In the rows, zero is written as 128.
Each row has a class, written as a number after it; each block has new classes, again numbered from 0 up.
[ 84  77 111 198 192  89  95 125 161 201  93 142 117 161 122 200 112 127
 203  77 161 166 110 117  96  79 112 149 132 178 190 159 109  74 132] : 1
[122  37 128 135  92 167 136 114  65 154  99 155 138 145 120 117 110 142
 179 105 182 132 133 177 142 130 100 110 133  82 132 152 133 127 132] : 8
[112 100 124 120 140  96  84 111 132 154  75 141 157 168 143 146 118 126
 133 115  99  94  90 106 124 124 118 118 133 116 149 160 145 135 129] : 6
[129 136 109 150 122 120 152 144 113 162 112 102 103 147 119 123 150 125
 150 140 125 121 137  98 102 135 140 108 113 158 121 131 124 128 136] : 2
[107  99 148 130 187 161 161 138  56 166 146 154 170 121  93 181 142 107
 163 155 152 135 103 119  80  89 101 151 190 135 131 159  51  47  94] : 6
[125  89  79 110  77 158 115  85 196 165 109 138 148 105  95 153  84 135
 143 100 115 130  64 152 129 119  54 149  85  18 156 127 122  95 133] : 2
[136 171 141 143 178 137 149 131  71 180  95 144 122 202 110 143 124 157
 247  92 167 145 124 163  82  73 107 155 172 118 167 116 107  42 140] : 6
[174 197  83 161  82  88 158 126 116 144 111 110 130 202 108 157 122 165
 197  71 129 113 159 165 111  52 126 164 145  76 157  98 149  71 183] : 4
[ 93 119 139 106 145 130 113 116 146  99 116 166 110 149 142 115 156  73
 104 125 127 140 138 112 172 138 114 131 105 139 123 122 161 110 153] : 0
[131 159 125 139 197  79  89 123 124 120 118 105 135 131 126 115 148 127
 140 163 101 149 111  60 135 207 118 154 147 160  97 170  48  56 160] : 5
[124 188 150 186 209 192  71 152 158  98 171  68  88 155 142 111 128 115
  84 133 136 138 153 153 131 144 139 119 141 154 175 138 194 157 124] : 7
[150 106  95  61  91  97 177 114 193 170 130  76  91  82 106 163 136 168
 111 156  65 113  87 122 115 118  84 133 106  77 167 167 106 110 128] : 7
[123  78 120 148  97 114 110 134 121 177 110 156 155 107 125 140 108 113
 128 135 155 109 105 138 120 110  38 138  90  30 136 171 184  79 156] : 2
[124 205 171 170 126 196  52 138 181  75 120 167 117 153 184  68 150  77
  72 224 100 111 138 118  99 204 142 115 118 135 107 127 155 153 132] : 2
[203 129 144  61 111 141 156 124 176 119  92 165  86 123 110 157  86 138
 110 123 124 187  40 101 167 107 124 141  71  95 169  65 145 125 155] : 0
[128 202 129 121 144 108 105 141 177 139 119  40  80 118 133 102 149 154
 155 110 101 116 156 113 135 160 115 128 145 162 124 165 163 119 149] : 7
[119 109 154 170 127 170  31 146 116 120  97 205 110 116 135 124 102  92
 146 124 133 170  77 153 122 152  74 106 165  98 121  93 125 113 141] : 8
[143 156 151 201 151 146  87 124 149 101 107 156 108 140 148 109 114 114
 148  98 152 149 135 127 127 107 106 138 114  81 139 116 173 118 145] : 4
[113 122 174 206 128 200 109 157  96 140 128 159 139 134 147 128 120 106
 139 158 165 138 159 162  69 107 117 124 156  99 154 135 113 110  96] : 8
[146 169 132 111 124 148 139 118 147 111 152 131 121 169 123 101 109 157
 115 132 117 121 166 173 140 113 113 117 136 112 116  54 169 136 154] : 0
[ 90 131 143 160 155 169  94 134 117 144 104 203  92 106 102 192 115  66
 146 115 204 160 122 144 109  99 108 130 112  73 148 120 140  91 147] : 2
[101  98 111 193 136 148  81 133  95 137 161 163 129 109 124 132 108 133
 166 104 164 127 184 185  96 108 101 101 153  99 120  78 124 117 150] : 8
[147 165 144  74 101 126 154 151 116 116 117 165 109 164 169 114 144 103
 169 131 133 117 149 112 148 136 168 134  89  96 136 136 156 131 157] : 3
[116  59 101  75  93  97 133 157 131 153 119 140 130 138 137 132 144 137
 194 121 101  99  81  92 117 132 136 121 125 161 141 178 118 101 120] : 8
[140 224 165 178 198 185  89 151 123  96 158 116 125 205 147 109 111 117
 122 105 155 152 154 149 140 110 144 155 137 147 180 111 183 126 130] : 0
[108 121 137 129 134 158 118 119 120 138 125 175 124 139 119 165 117 105
 165 122 154 152 101 156 113  93  89 142 157 126 157 127 118 104 123] : 0
[127  93 132  96 103 123 143 109 140 150 103 114 152 109 121 146 113 138
 111 141 104 128  86  97 129 127 109 126 132 146 136 156  98 125 100] : 0
[105 116 125 121 149 118 105 123 142 155 104  93 107 114 125 163 126 149
 167 134 109 109  90 105 110 125  91 127 129 137 155 191 126 107 121] : 7
[104 199 137 123  90  73 158 138 169 160  66 116  35 176 131 123 149 200
 200 147  96 144 140  87 126 111 124 148 114 198 131  86 148  81 159] : 2
[168  82 116 137 132  98 151 113 133 109 153 105  83 137 121 134 121 202
  76 178 136 160 117 114 151 134 112 114 123 180 134 116 130 153 130] : 1
[117 122 123 147 130 134 121 114 111 152 124 140 136 130 119 155 119 150
 147 148 130 121 126 142  94 103  73 132 174 102 139 136 101  99 117] : 6
[137 125 200 185 113 145 116 133 192  63 105 145  78 224 171  51 161 115
 121 137 150 151 161 137 172 142 173 148 144 184 151 124 199 184  87] : 8
[134 158 119 103  75  85 126  72 138 113 140 101 162 149 132  85 133 168
 114 118  79  98 163 172 158 136  88 138 174 116  87 100 127 161 135] : 0
[123  49  94 120  93  33 139  81 160 153 116 156 101 171 123  95 125 191
 182  98 107 135 134 152 164 125  30 129 150 111 103 127 127  91 135] : 1
[190 192 175 176 117 181 114 138 150  76 161 132 118 118 106 117  86 145
  71 130 150 163 137 182 144  99  86 137 185  55 112  72 186 144 122] : 4
[204 150 140 214 182 163 110 100 142  84 105 170  91 139  98 147  93 146
 155 114 172 180  95 117 129 102 128 144  90  85 145  61 122 106 168] : 4
[103 145 127  85 122 136 148 134 150 144 115 139 111 152 144 141 136 128
 170 133  94 136 116 104 121 110 134 138 122 176 145 112 119 117 135] : 0
[159 126 148 203 158 151 142 151 144 118 171 121 102 142 121 115 122 140
 130 127 155 148 189 148 115  89 110 129 114  74 145  84 145 149 116] : 8
[128 213 161 201 163 110  72 153 151 123 110 127  79 145 135 140 137 137
 160  91 133 126 174 125 110  99 153 128 129 127 143  98 159 170 150] : 8
[136 162  87 145 123 133 165 115 155 130 134 125 103 170  91 137 148 132
 159  90 138  95 154 154 113  98 132 138 102  53 142 107 137 115 173] : 5
[155 152 128 137 153 136 123 126 140 132 120  95 115 159 131  89 126 163
 177 129 139 129 119 128 137 163 114 129 114 131 135 153 147 101 149] : 3
[107 141 142 133 130 149 106 148 149 109 122 127 112 135 154  97 149  82
  97 126 125 120 126 115 126 156 148 110 124 122 121 141 169 172 136] : 5
[123 115 116 145  97 109 145 116 132 188  84 101 157 136 153 146 141 131
 155 122  97 115 124 103  75 114 143 123 125 151 136 163  75 149 113] : 1
[130 127 124 128 153 152 107 162 144 114 168 116  98 136 139  91 142 101
  88 155 144 152 136 120 171 176 112 123 105 143 118 136 209 142 162] : 2
[117 146 146 168 194 112 104 149 115 145 142 137 133 151 143 159  99 129
 127 111 153 138 176 114 116  76 117 138 129  95 167 110 158 110 130] : 6
[127 115 140 159 145 182 128 150 134 118 174 117 107 102 102 171  99 120
  87 153 154 129 144 141 114  99  86 118 149  82 161 142 137 102  92] : 7
[115 174 162 157 207 154 109 157 130 158 128 132 140 132 135 102 145  58
 126  71 125 133 162  98 143 138 149 127 106 120 133 147 145 120 144] : 0
[138  86 111 106 114  95 154 103 128 166 145  97 175 106 119 117 123 163
 125 159 116 113 115 162  94 144  98 136 157  99 109 142  93 107 142] : 5
[127  96 101 111 119 145 138 137 111 175 125 108 167 145 126 143 124 115
 214 115 163 107 104 142  99 143 113 133 151 116 153 231 111  88 116] : 3
[146 103 145 136 152 139 142 113 111 136  93 142 116 136 122 147 135 119
 172 133 184 149 100 116  98 109 118 135 146 136 151 158 108 110 109] : 6
[159 153  87  75 116 122 176 107 155 132 134  98 103 140 110 131 143 175
 176 120 100 117 124 114 125 104 101 143 110  99 126 102 118 126 153] : 6
[115 108 160 166 174 132  69 157 134 141 154 168 124 137 157 133  97 133
 147 130 152 147 154 165 111 119 125 128 144 114 163 121 154 136 131] : 8
[144 147 127 112 101 105 141 146 147 149 120 136  97 157 140 104 139 150
 158 135 106 142 129 138 127 115  76 140 168 122 132 108 156  92 148] : 6
[112 169 125 132 147 133 123  95 183 129 160 130 111 111 107 152 121 137
 154 115 129 125 188 172 137 122  92 140 138  45 115 116 113 151 136] : 3
[114 149 141 151 130  63  69 124 169 147  71 140  98 145 141 153 115 148
 198  56 134 165  94  75 169 122  98 173 138 167 151 181 132 104 131] : 1
[109 160 138 149 100 134 112 129 146 143  77 128  80 146 137 148 116 167
 149 180 103 137  88  99  91 119 110 119 114 159 142 104 133 141 122] : 2
[108  89 136 170 140 164 103 145 115 152 165 135 156  86 108 153 120 105
 127 113 164 123 150 167 101 113  96 128 164  73 142 172 112 117 101] : 8
[117 160 144 164 184 115  82 155 146 139 171  92 124 126 135 116  92 139
 115  86 110 127 178 134 146 122 110 125 146 110 145 105 168 105 126] : 7
[131  49  99 198  74 176 138  89 134 115  94 141 137 172 131 129 133 114
 166 150 163 125 113 126  96 116  87 123 162 141 146 156  98 142  80] : 6
[154 181 146 240 178 158  90 154 145 119 141 116  98 158 141  85 128 119
 126  92 149 173 173 118 153 131  80 137 117 116 122 103 171 122 157] : 1
[153 170 139 111 150 169 159 122 142 121 111  94 102 224 144  64 146 162
 154 153  91 149  99 129 137 150 127 136 119 186 157 116 140 108 132] : 0
[137 111 111 126 114 161 117 119 127 132 110 153 118 140 124 131  85 174
 195 113 150 139  98 141 129 126  85 134 135  87 149 161 137  67 141] : 4
[ 97 150 120 138 113  52 104 120 137 118  78 160  43 165 159 130 157 152
 208 108  85  90 113  82 106  94 130 116 101 167 159 112 139  95 142] : 7
[151 120 115 122  65 133 122 125  93 110  83 167 145 163 160 142 110 144
 187 134 119 118  76  96 115 119 162 138 127 151 146 140 117 105 143] : 4
[128 156 134 202 155 166 115 150 175 125 143 121  63 159 122 128 109 129
 112 138 157 168 170 129 142 117  98 126  96 104 152  91 193 154 139] : 2
[ 99 115 134 110 173 188 124 170 104 107  84 153  89 153 132 142 122  79
 199 116 172 151 113  53 124 142 138  95 119 148 117 188 135  72 112] : 4
[109  98 121 147 149 104  58 144 119 155 121 154 149 159 149 150  95 125
 146 110 118 148 101 115 138 149 102 124 172 164 134 161 118 114 126] : 1
[126 213 100 115 163  75  86 147 142 148  87  93 150 179 120 178 143  46
  96  68  89 116 156  96 132 121 177 118 124 126 139 118 133 120 180] : 0
[134 108 170 165 206 191  92 123 101 132 141 144 146  90 156  96 134  75
 174 150 156 152 124 135  79 174 154 117 150 166 115 135  75 120 119] : 7

A new block, with new classes numbered from 0.
[126 133 100 118 108 132 126  97 141 146 154 114 148 142 151 123 115 101
 110  57 118 118 113  83 155 129 118 134 136 100 116 118 101 150 129] : 3
[136 132 125 143 112 109 130 124 137 134 152 137 152 142 131 118 115  83
 124  84 127 106 110 109 133 136 158 135 155 112 154 115 127 116 145] : 5
[ 81 163  80  93 247 144 108 149 117 142 106  93 123 126 107 114 148 123
 109 124 122 153  61  97 138 147 104  79 139 142  88 145 159 134 106] : 2
[103 137 145 128 123 149 134 130 143 155 131 117 139 160 140 177 173 120
 114 130 128 110 144  86 143 111 132 146 140 127 129 156  69 126 128] : 1
[118  99 115 185 130 103 139 140 156 181 135 115 124 174 129 112 148 131
 136  95  96 123  97  81 127 170  96 151 130  57 170 133 132 132 181] : 8
[ 53  84 132 155  79  45  91 127 129 155 153  85 103 177 173 116  96 123
 136 123 105  90 128 147 125 155 128 180 133 157 132 160  98  98 157] : 2
[147 153 121 190 117 123  88 145 144 121 141  85 165 166  98 142 103 126
 120  95 126 101 106  99 146 169 125  89  70  80 119 166 139 161 139] : 5
[152 126 110 112  83  98 154 110 112 122 155  79 140 127 106 111 117 116
 129  97 102 124  96 116 160 115 149 155 148 126 121 166 122 132 114] : 4
[ 86 142 104  66 126  86 117 153 148 151 107 102  85  90 146  84  94 103
 122 137 151 103 171 163 114 128 164 133 146 142 128 144 108 114 171] : 6
[102 120 150 112 134 119 112 125 143 131 179 121 122 149 156 157 180 110
 115 102 131 139 129  87 143 160 115 114 149  96  76  99  69 147 112] : 9
[137 165 165 132  62 129 115 160 118  89 148 146 115 136 165 158 108  72
 107 129  92 129 105 120 155  67 113 115  80 150  95 117 158 124 130] : 7
[140 157 110 123 158 119 118 131 131 112 139 144 117 120 133 115 121 119
  99 104 148 113 156 122 143 134 118 111 105 122  80 141 107 166 139] : 7
[161 116 181 145 152 152 164 134 123 152 126 133  56 117 109  80 121 113
 164 126 155 148 108 126 122 118 132 147 116 146 135 134 167  63 115] : 9
[115 144 124 166  99 136 150 150 105 151 117 151  85 134 158  81  95  86
  95  70 135 124 108  92  85 122 117 230 112 128 102 116 103 146 121] : 8
[136 119  87 123 119 128 138  99 132 136 151 134 128 130 127 139 111 125
 124  88 121 128 112 152 132 141 135 147 138 117 114 144 100 152 125] : 4
[ 89 170 107 119 144  49 156 142 110 132 127 127  88 130 110  51 107 123
  98 101 151 142 115 125 145 104 133 186 119 114  91  93  67 158 137] : 5
[ 78 148 133 124 165  87 148  91 115 115 123 133  79 136 162  86  96 146
 154  79 185 187 151 133  85 103 149 106 146 131 101  23 103 150 144] : 3
[112 102 112 153 101 121  96 134 113 111 147 133 167 133 136 148 160 123
 113 125 132 120  87 142 194 135 135 121 116 138 131 152 138 118 124] : 5
[143 135  69 104  78 158 119 126 115 131 145 101 163 166 158 137 117  83
 111  58 118 162 106 138 133 127 124 171 142 103  43 148  78 187 113] : 4
[100 195  90 129 193  96 148  98 140  98 128 158 110 107 133 204 116 122
 116 127  98 106 114 116 108  86 133  76 126 110 140  93 111 157 120] : 1
[ 84  99 153 141  93 102 111 118 161 176 119 124 121 156 143 125  95 115
 167 110 124 118 146 148 111 162 138 183 144 112 114 129  59 160 147] : 0
[146 114 111 121 110 118 112 127 154 124 160 122 117 129 187 109 122 118
 102 124 134  98 171 119 157 123 120 102 123 120 123 129 152 102 171] : 7
[113 127 161 135 211 138 123  99 141  99 130 118 117 144 135 138 144 152
 140 182 185 160 114 176 114  87 129  63 119 116 123 106 130 145 131] : 0
[137 114 109 142 127 151 128 121 150 121 161 143 108 134 165 121 116 136
 101  89 188 111 122 146 149 135 129 104  95  88 149 169 142 138 132] : 0
[118 127  55 132  88 105 142 140 125 136 119 103 145 151 117  85 197 144
 133  68 134 151 156  76 211 139 105 139 148  85 128 127 111 120 152] : 3
[133 102 173 188 118 138 115 127 104  97 121 147 109 129 122 144 151 153
  83 174 119 127 134 122 113 110 133 145 131 150 123  94 122  95 122] : 5
[140 137 110 169 124 178 113  98 148  93 123 128 107 143  96 136 125 103
 120  83 141 137 107 165 166 137  81  98 152  89  77 116 123 172 113] : 3
[131 133 137  99 165 140 128 125 155 121 140 140 129 149 153 148 145 119
 115 165 147 110 147 154 146  95 123 105 124 117 103 111 108 131 140] : 1
[130 127 138 136  92 145 123 120 142 120 148 137 129 115 158 164 172 133
  70 101 146 120 157  95 142 105 115 137 123 130 103 134 102 141 135] : 8
[118 126  98 169 148 135 136 116  96 110 106 108 139  92 103 116 176 156
 108 129 133 135 117 114 163 123 106 165 141 140 112 130 122 154  90] : 1
[117 135 105 115  76  99 123 128 117 116 140 111 130 110 140 120 112 133
  90  81 120 109 122 117 150 126 120 164 136 133  99 180  98 165 108] : 2
[106 125 168 113 169 136 115 168 122 158 140 114 131 130 145  90 147 142
 125 188 199 111 143 113 127 120 147 139  50 147 162 157 116  88 140] : 6
[130 116 105 156 107 149 114 130 107 132 115 109 140 147 119 110 155 109
  98  82 113 118 119  91 175 119 118 140 121 158 121 161 141 103 144] : 3
[100 132 101 142 241 100 140 146 131 153 123 193  85 109 131 111 155 118
 123 140  95 123 117  89 115 156 133 101 157  91 178  85 152 101 168] : 7
[141 174 110  30 131 128  98 156 163 137 154 106 167 148 140 137 142  96
 107 158 122 107 135 155 122 134 106  96  98 108 103 139  91 167 127] : 9
[126 125 151 118 174 130 124 133 122  94 107 108 198 145 115 126 180 132
 131 195 105  94 115  71 134 122 146 107 170  93 111 144  78 186 110] : 0
[151 109 142 117 182 127 105 126 122 131 149  90 227 164 134 177 202 131
 180 198 135 127  97 105 177  98 145  91 113  93 151 216 133 104 119] : 2
[155 125 148 105  83 132 108 148 146 164 133 119 135 129 137 151 133  83
 120  94  74 122 139 108 111 141 136 136 130 136 123 146 130 111 151] : 9
[ 87  91 141 163 209  98 110 115 152 144 159 149  88 122 118 141 186 140
 117 176 116 154  80 177 183 129  85  82 138 102 177 105 166 103 174] : 7
[117 135 121 135 150 142 164 147 132 136 142 175 141 110 135 112 146 115
 155 106 153 124  84  81 157 130 133 116 110 106 187 117 141 119 130] : 6
[104 155 156  90 184 101 115 151 102 149 126 119 125  80 108 100 190 161
  65 148 197 148 167 132 110  99 151 140  72 201 153 139 135 108 143] : 8
[116  84 145 139 183  93 106 127 123 128 154 147 118 173 158 114  93 100
 165 101 152 125 126 150 108 178 150 101 109 127  83  99 116 114 168] : 6
[143 133 134 146 125 142 153 103 157 121 161 163 118 135 145 129 140 123
 114 107 130 123 132  99 170 107  82 126 126 113 111  96 105 144 138] : 7
[102 148 121 101  86  77 179  97 136 126 153 124  78 127 143 125  71 193
 151 108 132 166 122 132 110 110 128 141 103 110 108  69  80 168 111] : 4
[115 160 116 167 158  24 143 106  97  97 152 159  38 127  79 167 153 103
 112 128  87 129 150 131 159 103 105 169 124 128  81 115  71  86 121] : 7
[145 134 132 163 144 133  83 110 146 141 142  86 158 174 100 188 171  84
  95 120 120 100 148 133 103 139 111 130 130 135 117 176 101 120 154] : 8
[116 127 125 113 114 137 145 151 156 153 142 134 105 179 153 133 121  91
 132 112 134 110 106 147 160 121 123 133 128  95 134 155 118 120 150] : 1
[102 152 154 178 102 117 103 133 122 121 172 137 134 102 170 164 115  98
 137  75 168 120 123 119 151 118 154 123  53 146 154 107 181 109 109] : 1
[ 78 106 176 184 113 102  59 138 109 131 126  85 124  89 149 174 115  89
 149 152 130  84 144 108 128 139 190 141  98 166 121 186 126  84 127] : 6
[121 123 114 124 109 119 145 123 134 138 144 125 109 117 145 118  99  95
 161 113 115 120  97 123 160 112 160 147 136 116 121 133 139 110 124] : 4
[157 142  90 148 107 151 137 109 135 120 129 125 167 146 142 129 129 117
 127 106 154 117 131 104 163  97 128 147 123 114 100 146  95 134 123] : 5
[100 128 128 121 181 151 145 138 165 140 113 122  99 122 149 108 108 166
 160 134 176 131 117 102 145 132 130  55 100 102 125 131 135 139 161] : 6
[163 123 133 134  59 114 128 145 131 122 135 114 162 126 116  95 130 118
 101 120 103  99 132  92 168 128 132 161 129 117 122 125 128 120 131] : 5
[170 104  98 113 169 191 135 125 110 125 125 146 125 134 125  94 148 140
 127  85 184 140 122 114 169 151 137  91 121 116 113 161 163 102 114] : 3
[ 98 173 126 132 181 148 112 125 150 137 154 122 107  86 184 141 115 120
 129 137 181 141 150 110  87  97 177  86  98 110 157  72 167 107 130] : 4
[112 147 133 133  93 111 117 142 139 136 142 125 105 117 135 161 111 105
  76 124  82  91 113 139 116 120 124 141 116 125 173 132 142 126 133] : 1
[134 115 127 128 123 140 157 115 134 151 137 146  94 104  96  83 176 166
 107  78 192 154 153 124 190 125 120 145 129 113 160 139 119 111 136] : 3
[140 170  74  80 112 115 160 135 140 133 102 111 120 143 121 169 113 170
 121 157 104  91 141 130 130  94 128 101  93 130 166 198 116 122 135] : 1
[125 127 116 140  94 123 152 130 122 112 134 116 127 120  88 127 157 151
 123 122 110 114 106 112 162 135 138 128 151 131 159 156 127 134 119] : 4
[106 137 133 113 131 133 150 118 138 143 147 123 117 140 118 122 114 120
 145 103 138 141  83 136 156 112 138 123 120 149 122 131 124 135 130] : 4
[101 118 126 150 134 176 153 119 139 150 156 113 168 193 181 114 157 143
 173 159 187 138  96 100 161  87 122 151  92 112 142 135  88 134 125] : 4
[108 140 112 122 131 129 110 148 141 128 143 105 140 159 162 132 128 121
  94 144 116  90 122 113 149 126 106 120  91 118 110 126 122 143 133] : 1
[133 140  90 109  96 113 162 107 147 156 141 106  72 136 138 155 106 144
 147 106 145 121 139 108  91 152 127 145 144  85 148 155 104  94 101] : 8
[122 117  86 140  74  61 151 124  99 129 170 101  98 140 202  87 105 105
 109  85 142 124 107  96 126 106 131 209 120  66 114 140 102 127 122] : 8
[105 137 153 111 111 125 137 140 135 163 119 109 138 140 147 115 102 111
 136  92 123 129 122 112 107 130 149 149 138 138 131 120 114 158 142] : 1
[117 146 145 159 173  98 129 105 138 114 144 140 125 142 124 157 130 123
 150 147 126 115 115 127 150 105 120  97 114 111 124 145  99 156 146] : 7
[121 123 139 111 122 106 145 135 127 153 109 108  96 139 114 149  92 110
 166 130 105 135  92 129 139 110 144 137 114 119 105 190  94 118 143] : 6
[ 75 136 150 169 124 130 112 118 126 143 129 117 112 131 142 159 135 131
 116 125 132 132 131 126 118 120 114 159 108 164 123  95 108 131 115] : 1
[122 120 131 117 130 111 148 111 150 126 135 123 118 126 140 158 128 174
 127 163 106 108 120 123 164 101 111 103 105 123 136 122 129 126 130] : 1
[172 142  93  57 125 132 107 160 127 139 131  85 137 142 119  41  91  69
  98 116 124  65 130 121 179 128 132 118  84 167 110 166 193  64 144] : 3
